Below is a small trained network, with its code and all its weights. Each question gives an input and a target symbol and asks what happens when units are switched off, that is, made to give their printed mean instead of their output.

import numpy as np


def w(rows, s, z=0):
    codes = np.array(rows[::2]) - 128.0
    scale = np.full(codes.shape[1], s)
    scale[-1] = z or s
    return codes * scale


def f(y):
    return y / 2 * (1 + np.tanh(0.7978845608 * (y + 0.044715 * y**3)))


def softmax(a):
    e = np.exp(a - a.max(-1, keepdims=True))
    return e / e.sum(-1, keepdims=True)


def log_softmax(a):
    a = a - a.max(-1, keepdims=True)
    return a - np.log(np.exp(a).sum(-1, keepdims=True))


def net(x, mask):
    ids = ['αβγζηλπστφψω'.index(c) for c in x.split()]
    T = len(ids)
    res = E[ids] + P[:T]
    q, k, v = (res @ M[0].T for M in (Q, K, V))
    z = softmax(np.where(np.tri(T) > 0, q @ k.T / 4**0.5, -1e9)) @ v
    res = res + np.where(mask[0], z, O[0][:, -1]) @ O[0][:, :-1]
    y = f(res @ A[0][:, :-1].T + A[0][:, -1])
    res = res + np.where(mask[1:9], y, B[0][:, -1]) @ B[0][:, :-1]
    return log_softmax(res[-1] @ U[:, :-1].T + U[:, -1])


Q, K, V, O, A, B = {}, {}, {}, {}, {}, {}
E = w([
[174,161,92,120],'α',
[32,159,76,129],'β',
[119,137,197,198],'γ',
[132,105,189,176],'ζ',
[119,92,170,162],'η',
[67,187,112,138],'λ',
[44,175,98,140],'π',
[145,51,146,232],'σ',
[111,59,163,148],'τ',
[130,98,208,187],'φ',
[244,109,115,190],'ψ',
[127,250,165,107],'ω',
],0.021)
P = w([
[2,107,109,198],'0',
[60,141,130,206],'1',
[91,130,74,121],'2',
[103,124,78,97],'3',
[123,129,102,100],'4',
[128,118,98,78],'5',
[146,137,128,101],'6',
[155,150,137,101],'7',
[154,105,118,58],'8',
[185,167,170,109],'9',
[150,73,96,36],'10',
[196,176,203,132],'11',
],0.0098)
Q[0] = w([
[170,71,123,127],'H1',
[200,98,37,119],'H1',
[99,86,112,85],'H1',
[32,143,1,163],'H1',
],0.0084)
K[0] = w([
[204,87,163,40],'H1',
[133,97,82,255],'H1',
[147,95,246,24],'H1',
[16,120,29,201],'H1',
],0.0061)
V[0] = w([
[147,43,70,189],'H1',
[114,93,118,40],'H1',
[113,110,106,85],'H1',
[72,1,124,150],'H1',
],0.0086)
O[0] = w([
[136,211,122,206,14],'H1',
[170,175,189,65,3],'H1',
[209,85,155,88,61],'H1',
[158,207,254,195,22],'H1',
],0.0074,0.0043)
A[0] = w([
[220,175,218,157,3],'N1',
[183,155,100,132,170],'N2',
[197,6,122,209,74],'N3',
[107,166,1,160,160],'N4',
[187,99,120,130,87],'N5',
[62,137,184,215,203],'N6',
[165,154,177,155,167],'N7',
[186,233,158,128,109],'N8',
],0.0093,0.0041)
B[0] = w([
[156,102,77,125,147],'N1',
[144,54,152,132,141],'N2',
[103,223,86,138,232],'N3',
[163,123,254,109,222],'N4',
[112,105,172,214,127],'N5',
[164,96,109,54,254],'N6',
[115,176,118,118,154],'N7',
[63,29,158,149,148],'N8',
],0.0084,0.0072)
U = w([
[209,3,214,99,210],'α',
[155,103,132,110,82],'β',
[207,162,44,37,116],'γ',
[93,71,64,133,104],'ζ',
[21,154,205,142,186],'η',
[119,202,105,86,173],'λ',
[148,126,104,113,57],'π',
[116,194,21,139,141],'σ',
[152,112,123,115,39],'τ',
[143,94,123,116,63],'φ',
[202,122,100,139,254],'ψ',
[152,112,111,110,60],'ω',
],0.012,0.0036)

Each question gives the input, a string of symbols that net reads in full, and the target symbol t.
The units are the heads (4 rows each of Q, K, V and O) and the neurons (one row each of A and B). Each row of codes is followed by its name. A weight is (code - 128) times the scale printed after its matrix; where a second scale follows, it is the last column's (O, A, B and U).
mask holds one flag per unit, heads first, then neurons. A switched-off unit (its flag False) gives its mean, the last column of its rows in O or B, instead of its output. The means were averaged over made-up inputs and are rounded, as every weight is.
A unit's drop is (log p(t) with every unit on - log p(t) with that unit switched off) / (log p(t) with every unit on - log p(t) with every unit switched off).
The circuit of an input: a set's keep is (log p(t) with only the set's units on - log p(t) with every unit switched off) / (log p(t) with every unit on - log p(t) with every unit switched off). Starting from all 9 units, units are removed one at a time, each time the one whose removal leaves the highest keep (on an exact tie, the one counted first), for as long as the keep stays at least 0.8.
circuit, biggest first: the units of the circuit, biggest drop first
k most important neurons: the k neurons with the biggest drops, biggest first
drop when u is switched off: that unit's drop, to one decimal
input γ γ λ, target η: circuit, biggest first => [N4]
input σ φ τ σ ψ β λ π, target η: circuit, biggest first => [N8; H1]
input ω ω ω α ζ, target ζ: circuit, biggest first => [H1; N4]
input λ γ ω γ τ ω ψ β λ ω γ φ, target ζ: 2 most important neurons => [N4; N3]
input β ζ ω ω ω ψ λ, target η: circuit, biggest first => [N8; H1]
input π α τ λ α ω ψ η φ ψ ψ, target ψ: 4 most important neurons => [N3; N4; N2; N5]
input η φ ψ φ φ φ ω π τ σ, target σ: 2 most important neurons => [N3; N4]
input ω φ η β, target η: 2 most important neurons => [N4; N6]
input γ τ φ σ α γ ω ω γ ψ ψ, target ψ: drop when N3 is switched off => 1.0
input φ γ τ φ η ζ λ ω τ λ ω ω, target γ: drop when N8 is switched off => 0.1
input ψ π η γ φ η σ ω λ ω γ η, target ζ: drop when H1 is switched off => 0.6
input ω ω ζ, target ζ: drop when N6 is switched off => 0.0
